Here is a tiny trained network, its code and every weight. The questions are about switching its units off for an input and a target symbol, where a switched-off unit gives its printed mean instead of its output.

import numpy as np


def w(rows, s, z=0):
    codes = np.array(rows[::2]) - 128.0
    scale = np.full(codes.shape[1], s)
    scale[-1] = z or s
    return codes * scale


def norm(h):
    return h / np.sqrt((h * h).mean(-1, keepdims=True) + 1e-5)


def f(y):
    return np.maximum(y, 0)


def softmax(a):
    e = np.exp(a - a.max(-1, keepdims=True))
    return e / e.sum(-1, keepdims=True)


def log_softmax(a):
    a = a - a.max(-1, keepdims=True)
    return a - np.log(np.exp(a).sum(-1, keepdims=True))


def net(x, mask):
    ids = ['ΓΔΠΨΩαβεζηθλστ'.index(c) for c in x.split()]
    T = len(ids)
    res = E[ids] + P[:T]
    u = 0
    for l in range(2):
        r = norm(res)
        for j in range(2):
            rows = slice(2 * j, 2 * j + 2)
            q, k, v = (r @ M[l][rows].T for M in (Q, K, V))
            z = softmax(np.where(np.tri(T) > 0, q @ k.T / 2**0.5, -1e9)) @ v
            o = O[l][rows]
            res = res + np.where(mask[u + j], z, o[:, -1]) @ o[:, :-1]
        u += 2
        y = f(norm(res) @ A[l][:, :-1].T + A[l][:, -1])
        res = res + np.where(mask[u : u + 8], y, B[l][:, -1]) @ B[l][:, :-1]
        u += 8
    return log_softmax(norm(res)[-1] @ U[:, :-1].T + U[:, -1])


Q, K, V, O, A, B = {}, {}, {}, {}, {}, {}
E = w([
[151,72,170,177,163,148,133,44,130],'Γ',
[135,68,149,193,172,64,103,134,176],'Δ',
[206,130,148,145,108,91,166,112,159],'Π',
[179,95,118,87,158,132,131,166,146],'Ψ',
[131,163,133,154,167,125,149,205,142],'Ω',
[158,139,94,140,167,187,95,82,139],'α',
[129,73,158,91,177,149,132,155,134],'β',
[168,147,217,151,154,174,160,161,134],'ε',
[67,133,135,189,168,103,142,157,140],'ζ',
[113,149,68,148,200,107,89,128,90],'η',
[180,198,116,167,135,152,157,98,85],'θ',
[99,115,137,122,4,118,70,137,75],'λ',
[120,121,76,176,151,64,117,143,164],'σ',
[146,63,80,129,156,159,123,145,180],'τ',
],0.012)
P = w([
[74,164,98,74,25,202,204,106,243],'0',
[250,89,141,179,243,60,240,174,116],'1',
[253,89,147,204,209,68,181,183,129],'2',
[245,96,162,216,192,73,128,187,109],'3',
[236,83,163,213,171,86,102,200,108],'4',
[227,87,161,222,161,102,81,195,106],'5',
[217,94,166,217,149,121,70,194,98],'6',
[222,76,170,216,145,123,58,200,87],'7',
[212,75,174,215,141,128,48,203,94],'8',
[205,79,168,211,133,131,42,204,83],'9',
],0.0045)
Q[0] = w([
[135,119,171,118,11,104,2,161,120],'L0H0',
[182,78,174,173,57,79,4,161,87],'L0H0',
[98,195,155,56,94,181,70,88,115],'L0H1',
[149,92,125,194,74,181,83,158,60],'L0H1',
],0.0051)
K[0] = w([
[39,172,124,36,60,107,126,145,106],'L0H0',
[151,29,123,179,71,85,104,124,3],'L0H0',
[177,81,99,198,113,135,84,171,49],'L0H1',
[16,152,142,38,41,144,126,87,161],'L0H1',
],0.0042)
V[0] = w([
[95,125,133,98,48,146,144,134,121],'L0H0',
[161,123,125,150,176,125,254,156,170],'L0H0',
[112,131,163,91,62,76,46,149,81],'L0H1',
[106,110,146,97,151,136,133,114,124],'L0H1',
],0.0064)
O[0] = w([
[143,124,98,158,206,224,166,45,86,71],'L0H0',
[171,116,154,186,25,130,8,148,43,239],'L0H0',
[209,75,68,253,68,229,201,166,20,4],'L0H1',
[123,104,190,124,204,162,87,163,171,62],'L0H1',
],0.0043,0.0033)
A[0] = w([
[93,161,78,143,233,212,213,144,172,43],'L0N0',
[163,74,95,93,165,140,178,113,56,145],'L0N1',
[107,123,145,210,193,153,181,169,165,159],'L0N2',
[134,65,138,97,167,141,141,142,107,74],'L0N3',
[164,128,56,68,123,126,123,144,102,127],'L0N4',
[2,87,112,37,70,161,245,68,60,39],'L0N5',
[83,65,121,91,139,87,73,178,91,3],'L0N6',
[144,79,51,179,121,165,37,83,172,118],'L0N7',
],0.0076,0.005)
B[0] = w([
[77,100,163,107,146,160,119,243,108,141],'L0N0',
[123,152,102,218,144,164,94,117,146,206],'L0N1',
[145,102,89,105,100,127,143,87,66,253],'L0N2',
[134,103,100,142,99,127,84,110,158,151],'L0N3',
[149,124,146,173,161,133,131,131,142,162],'L0N4',
[129,133,161,254,96,130,129,135,207,201],'L0N5',
[167,155,132,164,120,115,104,87,128,175],'L0N6',
[148,150,158,126,141,90,219,155,116,177],'L0N7',
],0.0099,0.0043)
Q[1] = w([
[57,184,67,2,153,184,151,43,169],'L1H0',
[145,181,240,107,122,43,52,144,173],'L1H0',
[133,90,8,155,130,208,208,85,70],'L1H1',
[3,113,16,12,139,243,174,133,153],'L1H1',
],0.0092)
K[1] = w([
[171,119,139,120,162,77,114,142,45],'L1H0',
[149,100,77,209,149,172,133,127,112],'L1H0',
[101,123,131,24,98,119,155,122,116],'L1H1',
[172,111,135,106,150,70,117,140,2],'L1H1',
],0.016)
V[1] = w([
[94,114,150,109,197,193,117,161,134],'L1H0',
[75,109,115,130,169,159,214,5,156],'L1H0',
[118,45,78,141,200,83,165,195,163],'L1H1',
[254,59,198,122,127,151,147,112,156],'L1H1',
],0.0099)
O[1] = w([
[140,182,90,167,186,111,136,144,223,3],'L1H0',
[78,117,94,2,169,132,124,68,151,31],'L1H0',
[93,132,50,82,94,104,83,195,123,13],'L1H1',
[227,148,153,25,101,163,189,161,133,101],'L1H1',
],0.0099,0.0035)
A[1] = w([
[36,103,116,183,105,71,68,126,94,3],'L1N0',
[117,105,108,131,48,77,111,168,116,92],'L1N1',
[198,209,157,125,141,180,101,168,162,44],'L1N2',
[151,158,211,143,175,153,178,12,162,26],'L1N3',
[147,144,117,148,240,147,103,177,214,55],'L1N4',
[45,153,65,161,215,136,85,74,184,214],'L1N5',
[163,143,65,89,103,137,158,33,129,168],'L1N6',
[136,193,55,93,80,147,152,152,233,113],'L1N7',
],0.011,0.005)
B[1] = w([
[93,48,138,93,123,211,226,88,244,254],'L1N0',
[56,157,124,138,112,139,136,192,137,240],'L1N1',
[85,63,51,113,188,150,206,109,138,199],'L1N2',
[2,181,133,106,141,110,92,178,112,210],'L1N3',
[29,144,145,143,194,211,114,184,71,164],'L1N4',
[253,175,126,76,102,29,165,122,33,210],'L1N5',
[114,177,77,161,108,187,112,68,186,165],'L1N6',
[187,16,186,212,118,93,28,104,130,177],'L1N7',
],0.0097,0.0056)
U = w([
[146,185,139,76,127,142,91,101,222,254],'Γ',
[101,156,125,101,64,131,101,213,77,146],'Δ',
[155,90,221,93,91,196,159,93,57,76],'Π',
[226,97,116,97,115,125,193,183,197,88],'Ψ',
[139,121,165,229,83,136,125,115,145,168],'Ω',
[186,177,116,130,190,81,78,116,68,119],'α',
[108,53,107,138,240,163,96,151,124,90],'β',
[112,194,159,113,198,152,243,151,152,79],'ε',
[126,49,132,112,127,60,168,52,101,124],'ζ',
[88,159,33,149,152,41,163,163,184,76],'η',
[35,157,178,127,143,133,81,77,69,122],'θ',
[140,164,31,147,129,190,139,83,75,137],'λ',
[48,45,128,99,88,147,174,141,188,92],'σ',
[148,53,108,111,79,114,4,119,147,156],'τ',
],0.011,0.0066)

Each question gives the input, a string of symbols that net reads in full, and the target symbol t.
The units are the heads (2 rows each of Q, K, V and O) and the neurons (one row each of A and B). Each row of codes is followed by its name. A weight is (code - 128) times the scale printed after its matrix; where a second scale follows, it is the last column's (O, A, B and U).
mask holds one flag per unit, layer by layer, with each layer's heads first. A switched-off unit (its flag False) gives its mean, the last column of its rows in O or B, instead of its output. The means were averaged over made-up inputs and are rounded, as every weight is.
A unit's drop is (log p(t) with every unit on - log p(t) with that unit switched off) / (log p(t) with every unit on - log p(t) with every unit switched off).
The circuit of an input: a set's keep is (log p(t) with only the set's units on - log p(t) with every unit switched off) / (log p(t) with every unit on - log p(t) with every unit switched off). Starting from the 12 units with the biggest drops (on a tie, the unit counted first), units are removed one at a time, each time the one whose removal leaves the highest keep (on an exact tie, the one counted first), for as long as the keep stays at least 0.8.
circuit, biggest first: the units of the circuit, biggest drop first
top k neurons in layer l: the k neurons of layer l with the biggest drops, biggest first
which heads matter: for each layer, one digit per head in row order, 1 if its drop is at least 0.15 and else 0, layers parted by /
input σ ε Ω Ω, target σ: circuit, biggest first -> [L1N0, L1H1]
input α τ Ψ, target α: which heads matter -> 11 / 10
input σ λ λ, target σ: circuit, biggest first -> [L1N0]
input σ λ λ Ψ σ Ω η λ Δ, target σ: circuit, biggest first -> [L1H1, L1N0]
input σ Ω λ λ η σ Ω θ, target σ: which heads matter -> 01 / 11
input θ λ λ τ ε ε, target θ: which heads matter -> 01 / 01
input λ Ω Ω λ Ω, target λ: which heads matter -> 10 / 10
input Γ ζ Δ, target Γ: circuit, biggest first -> [L1H0, L1H1, L1N6]
input β Ω Ω ε Ω Ω Ω λ τ, target Ψ: which heads matter -> 10 / 01
input ζ Ω λ β Ω ζ Ψ Ψ ζ λ, target ζ: circuit, biggest first -> [L1N5, L1H1, L0H0]
input Ω ε ε η, target Ω: circuit, biggest first -> [L0H0, L1H0]
input Ψ Ψ ε η λ Ω, target Δ: which heads matter -> 10 / 00
input λ Ω Ω Π, target Γ: circuit, biggest first -> [L0H0, L1H0, L1N6]
input β λ λ Ω θ, target β: circuit, biggest first -> [L1H0, L1N7, L1N4]
input ζ λ Ω ζ ζ β, target τ: top 2 neurons in layer 1 -> [L1N0, L1N5]
input λ λ Ω Ψ Ω ε, target λ: top neuron in layer 1 -> [L1N6]
input Γ β Ω Ψ, target Γ: circuit, biggest first -> [L1H0, L1N6]
input Ω η θ λ λ β, target Ω: circuit, biggest first -> [L1H0, L0H1, L0H0]
input λ ζ Ψ, target β: top 2 neurons in layer 0 -> [L0N2, L0N5]
input θ σ Ω, target θ: circuit, biggest first -> [L1H1, L1N3, L1H0]
input Ψ σ Ψ σ Π Ω Ω τ Ω, target Ψ: top neuron in layer 1 -> [L1N2]
input Ω Ω ε λ Ω Ω σ, target η: top 2 neurons in layer 1 -> [L1N0, L1N5]
